Below are the code and all the weights of a small trained network. Each question names an input and a target symbol and asks about switching units off, where a switched-off unit gives its printed mean instead of its output.

import numpy as np


def w(rows, s, z=0):
    codes = np.array(rows[::2]) - 128.0
    scale = np.full(codes.shape[1], s)
    scale[-1] = z or s
    return codes * scale


def norm(h):
    return h / np.sqrt((h * h).mean(-1, keepdims=True) + 1e-5)


def f(y):
    return y / 2 * (1 + np.tanh(0.7978845608 * (y + 0.044715 * y**3)))


def softmax(a):
    e = np.exp(a - a.max(-1, keepdims=True))
    return e / e.sum(-1, keepdims=True)


def log_softmax(a):
    a = a - a.max(-1, keepdims=True)
    return a - np.log(np.exp(a).sum(-1, keepdims=True))


def net(x, mask):
    ids = ['γεζμτφω'.index(c) for c in x.split()]
    T = len(ids)
    res = E[ids] + P[:T]
    u = 0
    for l in range(3):
        r = norm(res)
        for j in range(3):
            rows = slice(2 * j, 2 * j + 2)
            q, k, v = (r @ M[l][rows].T for M in (Q, K, V))
            z = softmax(np.where(np.tri(T) > 0, q @ k.T / 2**0.5, -1e9)) @ v
            o = O[l][rows]
            res = res + np.where(mask[u + j], z, o[:, -1]) @ o[:, :-1]
        u += 3
        y = f(norm(res) @ A[l][:, :-1].T + A[l][:, -1])
        res = res + np.where(mask[u : u + 4], y, B[l][:, -1]) @ B[l][:, :-1]
        u += 4
    return log_softmax(norm(res)[-1] @ U[:, :-1].T + U[:, -1])


Q, K, V, O, A, B = {}, {}, {}, {}, {}, {}
E = w([
[124,180,121,184,134,108,95,152,97,109,121],'γ',
[146,192,156,176,123,127,145,95,93,63,132],'ε',
[176,4,163,159,105,136,92,172,73,141,101],'ζ',
[185,106,157,134,98,161,130,172,175,138,116],'μ',
[134,184,169,124,189,99,56,181,114,100,129],'τ',
[113,109,200,199,117,187,115,95,135,161,141],'φ',
[109,183,117,108,133,148,136,183,96,73,225],'ω',
],0.025)
P = w([
[128,195,181,23,151,242,72,146,152,81,1],'0',
[77,115,147,132,110,207,117,187,118,105,112],'1',
[87,100,132,77,118,148,139,179,123,105,123],'2',
[92,94,121,61,79,171,128,186,140,157,161],'3',
[61,105,137,35,80,121,151,179,149,193,148],'4',
[57,106,129,28,82,108,164,176,148,208,160],'5',
[51,105,121,6,90,76,183,185,151,236,159],'6',
],0.0081)
Q[0] = w([
[43,151,117,92,189,105,93,177,149,70,113],'L0H1',
[157,17,125,107,2,111,147,233,128,77,147],'L0H1',
[99,77,188,217,235,188,46,90,103,193,159],'L0H2',
[94,61,181,133,150,214,166,113,139,164,58],'L0H2',
[197,164,229,89,80,156,205,254,208,165,76],'L0H3',
[109,146,248,155,188,150,7,125,80,182,182],'L0H3',
],0.0051)
K[0] = w([
[110,153,46,83,138,108,128,97,186,110,152],'L0H1',
[139,40,19,44,193,86,118,147,138,167,130],'L0H1',
[3,126,149,82,147,141,103,113,84,162,124],'L0H2',
[107,23,165,115,96,190,67,111,137,71,112],'L0H2',
[183,159,189,51,51,192,200,248,152,145,106],'L0H3',
[90,62,176,129,234,171,99,184,108,231,217],'L0H3',
],0.005)
V[0] = w([
[123,116,197,175,176,208,174,43,132,159,128],'L0H1',
[216,175,140,134,108,146,183,87,132,64,122],'L0H1',
[253,137,108,118,136,129,169,65,240,158,127],'L0H2',
[128,140,114,62,233,235,165,153,205,85,128],'L0H2',
[155,7,192,68,192,128,156,183,222,94,198],'L0H3',
[115,103,196,132,115,108,46,97,68,89,176],'L0H3',
],0.0049)
O[0] = w([
[229,76,115,70,164,73,158,159,114,70,161,106],'L0H1',
[121,99,50,220,133,157,113,40,146,229,136,126],'L0H1',
[150,165,182,99,56,79,169,156,91,174,185,2],'L0H2',
[128,118,73,201,95,58,135,81,51,18,122,149],'L0H2',
[94,141,143,172,238,180,147,143,151,141,167,180],'L0H3',
[150,160,34,161,192,76,254,130,125,130,103,182],'L0H3',
],0.0079,0.0056)
A[0] = w([
[199,67,201,49,35,140,247,116,2,209,239,72],'L0N1',
[146,214,150,87,109,159,104,219,133,205,48,44],'L0N2',
[172,159,14,141,59,97,135,27,136,162,141,3],'L0N3',
[232,56,181,160,172,114,187,60,181,192,127,142],'L0N4',
],0.0055,0.0013)
B[0] = w([
[64,105,89,127,121,65,175,119,140,116,94,188],'L0N1',
[183,89,90,165,100,160,115,80,134,177,154,252],'L0N2',
[146,113,75,170,131,88,185,123,117,133,223,138],'L0N3',
[123,252,69,192,53,92,123,126,130,164,164,238],'L0N4',
],0.012,0.0024)
Q[1] = w([
[132,161,54,208,233,126,2,199,165,177,145],'L1H1',
[67,162,157,156,94,125,124,70,49,47,58],'L1H1',
[201,90,198,83,23,83,146,46,94,101,211],'L1H2',
[94,154,110,214,115,219,131,80,172,202,142],'L1H2',
[190,109,208,99,35,124,240,75,92,34,26],'L1H3',
[185,85,151,206,54,181,222,136,168,224,124],'L1H3',
],0.0062)
K[1] = w([
[33,170,139,60,117,118,133,136,116,255,177],'L1H1',
[146,165,113,150,155,168,193,73,171,33,153],'L1H1',
[130,91,133,254,119,138,63,73,138,41,127],'L1H2',
[56,86,202,161,104,150,205,98,172,133,187],'L1H2',
[237,145,116,213,42,171,89,96,59,32,34],'L1H3',
[136,47,127,213,122,88,158,70,186,161,110],'L1H3',
],0.0063)
V[1] = w([
[162,88,91,135,135,129,77,75,131,117,64],'L1H1',
[109,149,132,181,157,170,195,71,128,93,52],'L1H1',
[169,236,89,82,105,142,100,106,156,136,108],'L1H2',
[120,79,145,141,103,137,71,148,239,141,141],'L1H2',
[142,136,109,139,116,141,92,2,138,173,54],'L1H3',
[167,178,189,163,206,59,39,101,136,131,156],'L1H3',
],0.0069)
O[1] = w([
[67,110,50,205,114,108,119,43,103,167,172,117],'L1H1',
[214,16,209,54,127,200,127,246,124,170,200,249],'L1H1',
[84,154,167,156,151,119,118,154,127,50,81,128],'L1H2',
[142,118,110,200,182,104,184,145,51,97,176,159],'L1H2',
[176,104,200,184,120,146,66,152,103,132,175,4],'L1H3',
[107,1,85,253,195,154,143,179,195,131,204,164],'L1H3',
],0.0077,0.0034)
A[1] = w([
[67,211,108,13,160,107,114,124,140,31,74,196],'L1N1',
[136,61,190,201,166,177,61,39,168,139,103,6],'L1N2',
[155,147,219,166,63,119,164,138,198,99,206,49],'L1N3',
[149,103,82,154,63,32,254,128,94,241,173,83],'L1N4',
],0.0071,0.0023)
B[1] = w([
[84,141,154,104,113,254,136,143,142,65,140,254],'L1N1',
[122,152,124,148,67,69,72,170,151,100,158,185],'L1N2',
[193,45,73,81,157,177,158,119,114,119,107,225],'L1N3',
[159,114,72,99,91,148,134,131,157,83,80,200],'L1N4',
],0.013,0.0053)
Q[2] = w([
[238,82,87,197,118,182,153,192,156,127,113],'L2H1',
[8,202,80,157,125,103,20,77,91,125,230],'L2H1',
[73,96,115,44,83,162,218,114,140,208,115],'L2H2',
[160,15,152,82,15,178,78,95,11,210,58],'L2H2',
[67,196,172,139,166,177,148,144,146,170,120],'L2H3',
[211,150,82,149,190,71,162,157,129,255,139],'L2H3',
],0.0066)
K[2] = w([
[165,98,93,197,77,211,141,141,217,253,133],'L2H1',
[81,199,59,186,214,120,99,167,155,77,127],'L2H1',
[90,138,72,130,70,87,131,153,153,121,83],'L2H2',
[147,64,126,101,62,103,176,169,105,112,24],'L2H2',
[53,157,166,139,91,156,155,122,144,132,163],'L2H3',
[142,135,92,50,161,150,143,175,83,176,104],'L2H3',
],0.0068)
V[2] = w([
[9,150,103,100,206,125,54,129,138,110,166],'L2H1',
[112,151,90,159,125,119,140,107,164,130,139],'L2H1',
[185,107,124,117,89,129,130,129,94,60,247],'L2H2',
[79,75,129,107,23,111,113,254,124,203,42],'L2H2',
[132,84,177,87,71,72,135,136,29,204,149],'L2H3',
[181,130,189,143,146,111,116,47,191,66,122],'L2H3',
],0.0061)
O[2] = w([
[145,117,19,90,102,125,231,123,167,95,110,2],'L2H1',
[122,105,73,2,169,129,71,103,34,96,205,102],'L2H1',
[48,167,171,30,175,128,170,180,76,168,57,223],'L2H2',
[132,137,139,100,194,184,137,103,69,173,193,252],'L2H2',
[162,161,79,32,164,135,188,146,191,65,84,18],'L2H3',
[126,91,72,144,202,173,162,203,104,205,230,79],'L2H3',
],0.0075,0.0046)
A[2] = w([
[138,146,76,141,92,111,139,121,92,111,83,193],'L2N1',
[113,163,124,127,126,123,87,167,138,93,159,92],'L2N2',
[109,146,97,117,154,130,128,105,98,154,133,4],'L2N3',
[140,145,246,141,155,117,126,145,103,159,197,108],'L2N4',
],0.014,0.0015)
B[2] = w([
[128,166,178,103,136,97,153,110,173,124,149,142],'L2N1',
[174,124,114,64,139,155,204,63,136,133,119,178],'L2N2',
[162,101,132,140,128,130,168,186,89,108,113,123],'L2N3',
[99,102,144,122,143,107,98,253,188,151,176,254],'L2N4',
],0.016,0.0098)
U = w([
[148,135,144,138,76,86,71,90,90,111,193,175],'γ',
[169,103,85,53,52,33,160,157,195,138,87,135],'ε',
[203,48,139,119,150,170,165,121,1,190,138,3],'ζ',
[141,146,195,173,160,65,196,126,63,136,139,192],'μ',
[96,52,65,196,165,87,139,98,144,100,139,151],'τ',
[104,84,223,113,162,102,89,191,122,154,201,146],'φ',
[42,136,127,84,119,162,117,145,88,70,111,114],'ω',
],0.0074,0.0023)

Each question gives the input, a string of symbols that net reads in full, and the target symbol t.
The units are the heads (2 rows each of Q, K, V and O) and the neurons (one row each of A and B). Each row of codes is followed by its name. A weight is (code - 128) times the scale printed after its matrix; where a second scale follows, it is the last column's (O, A, B and U).
mask holds one flag per unit, layer by layer, with each layer's heads first. A switched-off unit (its flag False) gives its mean, the last column of its rows in O or B, instead of its output. The means were averaged over made-up inputs and are rounded, as every weight is.
A unit's drop is (log p(t) with every unit on - log p(t) with that unit switched off) / (log p(t) with every unit on - log p(t) with every unit switched off).
The circuit of an input: a set's keep is (log p(t) with only the set's units on - log p(t) with every unit switched off) / (log p(t) with every unit on - log p(t) with every unit switched off). Starting from the 12 units with the biggest drops (on a tie, the unit counted first), units are removed one at a time, each time the one whose removal leaves the highest keep (on an exact tie, the one counted first), for as long as the keep stays at least 0.8.
units of the circuit, in order: the units of the circuit, biggest drop first
most important unit: the unit with the biggest drop
k most important neurons: the k neurons with the biggest drops, biggest first
k most important neurons of layer l: the k neurons of layer l with the biggest drops, biggest first
which heads matter: for each layer, one digit per head in row order, 1 if its drop is at least 0.15 and else 0, layers parted by /
input φ φ φ ω γ τ, target ω: most important unit : L1N1
input ε γ μ ε, target ζ: units of the circuit, in order : L2N4, L1N3, L1H1
input ε γ ζ γ μ τ, target τ: units of the circuit, in order : L1H1, L1H3, L2N4
input ε γ μ μ, target ζ: 3 most important neurons : L1N3, L1N4, L2N4
input ζ τ ω μ ω μ, target ζ: which heads matter : 111 / 010 / 100
input γ φ φ ζ γ φ, target ε: units of the circuit, in order : L0N1, L0H1, L1N4, L0N4
input τ φ γ ε ω ε, target ζ: 2 most important neurons : L0N3, L0N4
input ζ φ φ φ ζ ω, target ω: which heads matter : 000 / 001 / 000
input τ ω φ τ, target ω: units of the circuit, in order : L1H3, L2N4
input τ ε ζ γ, target ζ: which heads matter : 110 / 010 / 000
input γ μ μ ω φ μ, target ε: which heads matter : 010 / 111 / 000
input τ φ ω ω γ φ φ, target ε: units of the circuit, in order : L0H1, L1N4, L0N4
input γ ω μ γ, target ω: units of the circuit, in order : L1H3, L1N1
input ζ ζ τ ε ε ω ε, target ε: 2 most important neurons : L0N3, L1N4
input ζ γ μ μ ζ μ, target ε: units of the circuit, in order : L0H2, L1N4, L0N1
input τ ε φ φ ζ γ γ, target ζ: units of the circuit, in order : L0N2, L2N4, L1H2
input μ ω τ γ, target ω: which heads matter : 000 / 100 / 000
input τ φ γ γ γ γ γ, target γ: most important unit : L0N2
input ζ γ φ ζ, target ζ: 4 most important neurons : L1N4, L2N4, L0N1, L1N3
input μ φ ω μ γ φ, target ζ: which heads matter : 110 / 010 / 100
input τ μ τ, target τ: which heads matter : 000 / 001 / 100
input ζ ζ ω γ γ τ ζ, target ε: most important unit : L1N4
input μ ζ γ ε γ ε γ, target ε: 2 most important neurons : L1N2, L1N3
input μ γ τ τ γ, target τ: which heads matter : 000 / 001 / 000
input μ γ γ, target μ: 2 most important neurons of layer 2 : L2N4, L2N1
input τ μ γ, target τ: 2 most important neurons : L1N3, L2N4
input γ γ ζ γ τ μ ζ, target ζ: 2 most important neurons : L2N4, L1N4
input τ ζ ζ ζ, target ε: most important neuron of layer 2 : L2N1
